Here is a tiny trained network, its code and every weight. The questions are about switching its units off for an input and a target symbol, where a switched-off unit gives its printed mean instead of its output.

import numpy as np


def w(rows, s, z=0):
    codes = np.array(rows[::2]) - 128.0
    scale = np.full(codes.shape[1], s)
    scale[-1] = z or s
    return codes * scale


def norm(h):
    return h / np.sqrt((h * h).mean(-1, keepdims=True) + 1e-5)


def f(y):
    return y / 2 * (1 + np.tanh(0.7978845608 * (y + 0.044715 * y**3)))


def softmax(a):
    e = np.exp(a - a.max(-1, keepdims=True))
    return e / e.sum(-1, keepdims=True)


def log_softmax(a):
    a = a - a.max(-1, keepdims=True)
    return a - np.log(np.exp(a).sum(-1, keepdims=True))


def net(x, mask):
    ids = ['ΔΞΣΨΩαβγεζηλπτφ'.index(c) for c in x.split()]
    T = len(ids)
    res = E[ids] + P[:T]
    u = 0
    for l in range(2):
        r = norm(res)
        for j in range(3):
            rows = slice(2 * j, 2 * j + 2)
            q, k, v = (r @ M[l][rows].T for M in (Q, K, V))
            z = softmax(np.where(np.tri(T) > 0, q @ k.T / 2**0.5, -1e9)) @ v
            o = O[l][rows]
            res = res + np.where(mask[u + j], z, o[:, -1]) @ o[:, :-1]
        u += 3
        y = f(norm(res) @ A[l][:, :-1].T + A[l][:, -1])
        res = res + np.where(mask[u : u + 12], y, B[l][:, -1]) @ B[l][:, :-1]
        u += 12
    return log_softmax(norm(res)[-1] @ U[:, :-1].T + U[:, -1])


Q, K, V, O, A, B = {}, {}, {}, {}, {}, {}
E = w([
[246,97,101,61,71],'Δ',
[89,63,60,183,58],'Ξ',
[97,94,47,133,169],'Σ',
[105,114,217,184,199],'Ψ',
[133,147,54,178,114],'Ω',
[123,48,48,157,29],'α',
[118,86,84,152,165],'β',
[245,108,105,54,170],'γ',
[149,48,65,142,38],'ε',
[122,10,179,96,52],'ζ',
[175,26,114,110,36],'η',
[171,150,87,74,237],'λ',
[174,42,97,111,54],'π',
[97,79,105,86,207],'τ',
[58,89,46,126,165],'φ',
],0.011)
P = w([
[59,61,146,87,96],'0',
[67,80,89,91,3],'1',
[69,61,110,87,37],'2',
[114,119,180,140,13],'3',
[169,126,133,229,108],'4',
[140,117,145,212,129],'5',
[143,113,175,182,145],'6',
[124,108,171,156,157],'7',
[131,107,188,124,166],'8',
[104,110,129,117,176],'9',
[151,107,157,129,201],'10',
[150,109,149,102,195],'11',
[128,108,134,75,194],'12',
[107,102,118,65,216],'13',
],0.0043)
Q[0] = w([
[99,214,151,146,144],'0.h0',
[77,105,151,107,113],'0.h0',
[159,94,138,134,161],'0.h1',
[105,119,78,168,104],'0.h1',
[139,246,146,152,113],'0.h2',
[167,106,121,78,187],'0.h2',
],0.012)
K[0] = w([
[29,109,193,102,35],'0.h0',
[67,187,162,217,147],'0.h0',
[89,173,253,168,157],'0.h1',
[170,221,135,104,99],'0.h1',
[198,57,2,58,112],'0.h2',
[128,170,149,116,173],'0.h2',
],0.0077)
V[0] = w([
[90,179,135,90,117],'0.h0',
[165,100,66,126,170],'0.h0',
[30,15,115,245,145],'0.h1',
[67,237,210,182,166],'0.h1',
[134,124,143,175,214],'0.h2',
[117,222,2,26,60],'0.h2',
],0.0069)
O[0] = w([
[153,110,165,83,137,101],'0.h0',
[132,205,91,92,109,192],'0.h0',
[83,69,88,110,128,205],'0.h1',
[180,79,98,1,176,82],'0.h1',
[57,180,65,163,105,188],'0.h2',
[51,179,173,136,125,2],'0.h2',
],0.0076,0.0073)
A[0] = w([
[44,93,145,142,130,143],'0.n0',
[73,82,222,112,152,198],'0.n1',
[140,108,90,186,149,233],'0.n2',
[194,119,104,126,76,237],'0.n3',
[145,65,118,175,125,120],'0.n4',
[178,58,190,89,37,111],'0.n5',
[78,175,255,152,157,48],'0.n6',
[136,74,168,201,171,254],'0.n7',
[115,112,118,177,19,52],'0.n8',
[228,85,78,22,91,98],'0.n9',
[78,95,127,140,124,114],'0.n10',
[163,70,192,7,167,172],'0.n11',
],0.0073,0.0021)
B[0] = w([
[179,134,141,143,140,156],'0.n0',
[154,179,110,140,149,145],'0.n1',
[141,148,102,105,67,233],'0.n2',
[54,134,78,164,157,213],'0.n3',
[88,205,132,85,112,191],'0.n4',
[131,188,43,103,162,181],'0.n5',
[170,22,133,223,57,136],'0.n6',
[151,154,101,137,107,199],'0.n7',
[114,158,157,140,231,203],'0.n8',
[48,95,88,253,80,252],'0.n9',
[201,174,152,129,125,147],'0.n10',
[129,196,60,113,110,175],'0.n11',
],0.0068,0.0042)
Q[1] = w([
[84,88,91,192,223],'1.h0',
[182,150,125,201,108],'1.h0',
[82,43,253,29,144],'1.h1',
[179,97,254,1,92],'1.h1',
[135,90,107,216,202],'1.h2',
[33,145,86,115,158],'1.h2',
],0.0088)
K[1] = w([
[169,143,97,139,115],'1.h0',
[126,104,142,112,185],'1.h0',
[20,140,145,75,49],'1.h1',
[7,159,207,95,75],'1.h1',
[208,153,86,174,104],'1.h2',
[165,139,131,68,148],'1.h2',
],0.011)
V[1] = w([
[65,122,166,141,128],'1.h0',
[176,145,121,154,105],'1.h0',
[144,110,84,153,90],'1.h1',
[121,254,113,117,139],'1.h1',
[213,122,129,190,23],'1.h2',
[243,136,81,105,226],'1.h2',
],0.0091)
O[1] = w([
[112,4,147,87,82,108],'1.h0',
[217,129,153,87,170,164],'1.h0',
[203,106,142,218,187,211],'1.h1',
[2,195,66,142,109,253],'1.h1',
[97,208,178,179,108,164],'1.h2',
[199,213,74,111,63,137],'1.h2',
],0.0069,0.0043)
A[1] = w([
[160,185,77,147,191,192],'1.n0',
[230,86,134,157,143,168],'1.n1',
[70,75,121,179,7,164],'1.n2',
[108,146,117,179,122,193],'1.n3',
[92,69,127,134,130,139],'1.n4',
[181,99,65,57,80,168],'1.n5',
[197,153,127,34,178,74],'1.n6',
[79,108,57,158,134,148],'1.n7',
[181,137,148,213,128,232],'1.n8',
[100,127,253,80,80,3],'1.n9',
[104,176,150,126,87,120],'1.n10',
[139,109,49,109,106,239],'1.n11',
],0.012,0.0024)
B[1] = w([
[74,97,124,132,128,224],'1.n0',
[67,77,127,125,2,160],'1.n1',
[152,194,150,27,252,195],'1.n2',
[205,94,26,121,96,192],'1.n3',
[163,145,140,100,73,140],'1.n4',
[127,209,190,85,102,177],'1.n5',
[182,204,188,61,229,138],'1.n6',
[164,88,128,149,109,244],'1.n7',
[157,109,68,83,62,177],'1.n8',
[154,175,232,214,166,126],'1.n9',
[157,103,154,119,44,139],'1.n10',
[210,132,166,166,140,224],'1.n11',
],0.0057,0.011)
U = w([
[164,161,85,63,83,21],'Δ',
[47,81,106,90,176,62],'Ξ',
[67,86,131,68,147,110],'Σ',
[84,163,156,210,169,84],'Ψ',
[81,128,161,168,168,99],'Ω',
[84,91,155,109,144,104],'α',
[60,110,148,78,136,99],'β',
[223,200,129,35,231,164],'γ',
[114,200,195,163,78,143],'ε',
[109,202,172,161,66,6],'ζ',
[97,159,150,230,173,78],'η',
[179,42,82,158,186,32],'λ',
[78,110,162,143,158,84],'π',
[23,212,65,44,52,232],'τ',
[152,50,88,198,2,189],'φ',
],0.0099,0.0026)

Each question gives the input, a string of symbols that net reads in full, and the target symbol t.
The units are the heads (2 rows each of Q, K, V and O) and the neurons (one row each of A and B). Each row of codes is followed by its name. A weight is (code - 128) times the scale printed after its matrix; where a second scale follows, it is the last column's (O, A, B and U).
mask holds one flag per unit, layer by layer, with each layer's heads first. A switched-off unit (its flag False) gives its mean, the last column of its rows in O or B, instead of its output. The means were averaged over made-up inputs and are rounded, as every weight is.
A unit's drop is (log p(t) with every unit on - log p(t) with that unit switched off) / (log p(t) with every unit on - log p(t) with every unit switched off).
The circuit of an input: a set's keep is (log p(t) with only the set's units on - log p(t) with every unit switched off) / (log p(t) with every unit on - log p(t) with every unit switched off). Starting from the 12 units with the biggest drops (on a tie, the unit counted first), units are removed one at a time, each time the one whose removal leaves the highest keep (on an exact tie, the one counted first), for as long as the keep stays at least 0.8.
circuit, biggest first: the units of the circuit, biggest drop first
most important unit: the unit with the biggest drop
k most important neurons: the k neurons with the biggest drops, biggest first
top k neurons in layer l: the k neurons of layer l with the biggest drops, biggest first
heads that matter: for each layer, one digit per head in row order, 1 if its drop is at least 0.15 and else 0, layers parted by /
input η λ λ η λ λ π η, target τ: most important unit -> 0.n9
input ζ λ α ζ η γ Ω Ψ π Ω λ, target λ: 2 most important neurons -> (0.n4 1.n2)
input Ψ β γ π Σ λ, target φ: heads that matter -> 010 / 010
input λ λ π λ λ α λ φ λ λ λ ζ β, target τ: circuit, biggest first -> (1.h1 0.h2)
input φ λ λ π π, target τ: 4 most important neurons -> (0.n9 0.n8 1.n11 1.n2)
input λ λ λ Ψ, target φ: circuit, biggest first -> (0.n6 1.n8)
input ζ η λ λ λ ζ, target τ: circuit, biggest first -> (0.n4 0.n5)
input ζ Ξ λ η η γ, target τ: 2 most important neurons -> (0.n4 0.n9)
input λ Σ λ Ξ, target τ: circuit, biggest first -> (0.h2 1.n2)
input η Ψ γ λ, target φ: heads that matter -> 011 / 010
input β ε Ξ λ ε Ψ ζ λ β λ φ, target φ: heads that matter -> 011 / 010
input γ Ω λ Ψ λ λ λ Ψ β λ π Ψ, target γ: heads that matter -> 010 / 001
input λ λ π λ α, target τ: heads that matter -> 011 / 010
input ζ λ λ λ λ β, target τ: most important unit -> 0.n4
input λ λ η ε Ξ, target τ: circuit, biggest first -> (0.n9 1.h1 0.n4 0.h2)
input λ λ η ζ γ, target τ: circuit, biggest first -> (0.h1 0.h2 1.h1 0.n9)
input Ψ τ λ π λ η λ ζ λ γ, target φ: heads that matter -> 000 / 010
input λ Σ λ ζ α Ψ Σ ζ, target λ: heads that matter -> 001 / 000
input Ψ λ λ Δ Σ Ψ, target τ: top 2 neurons in layer 0 -> (0.n9 0.n1)
input η λ π τ γ λ τ λ ε, target τ: circuit, biggest first -> (1.h1 0.h2 1.n2)
input η φ ζ η λ π λ Ψ Δ γ, target φ: most important unit -> 0.n6
input λ Ψ λ λ, target γ: top 3 neurons in layer 1 -> (1.n6 1.n5 1.n3)
input λ λ λ Ω, target τ: heads that matter -> 001 / 010
input η π λ, target η: circuit, biggest first -> (0.h1 1.h2)
input β η λ ζ, target λ: heads that matter -> 011 / 111
input λ λ λ Ψ ζ Ω λ η α Ψ, target τ: heads that matter -> 010 / 001
input Ψ π λ λ β β λ Σ, target φ: most important unit -> 1.h1
input τ ε φ, target γ: 2 most important neurons -> (1.n2 0.n9)
input λ λ λ α λ ζ Σ ζ, target τ: top 2 neurons in layer 0 -> (0.n9 0.n4)
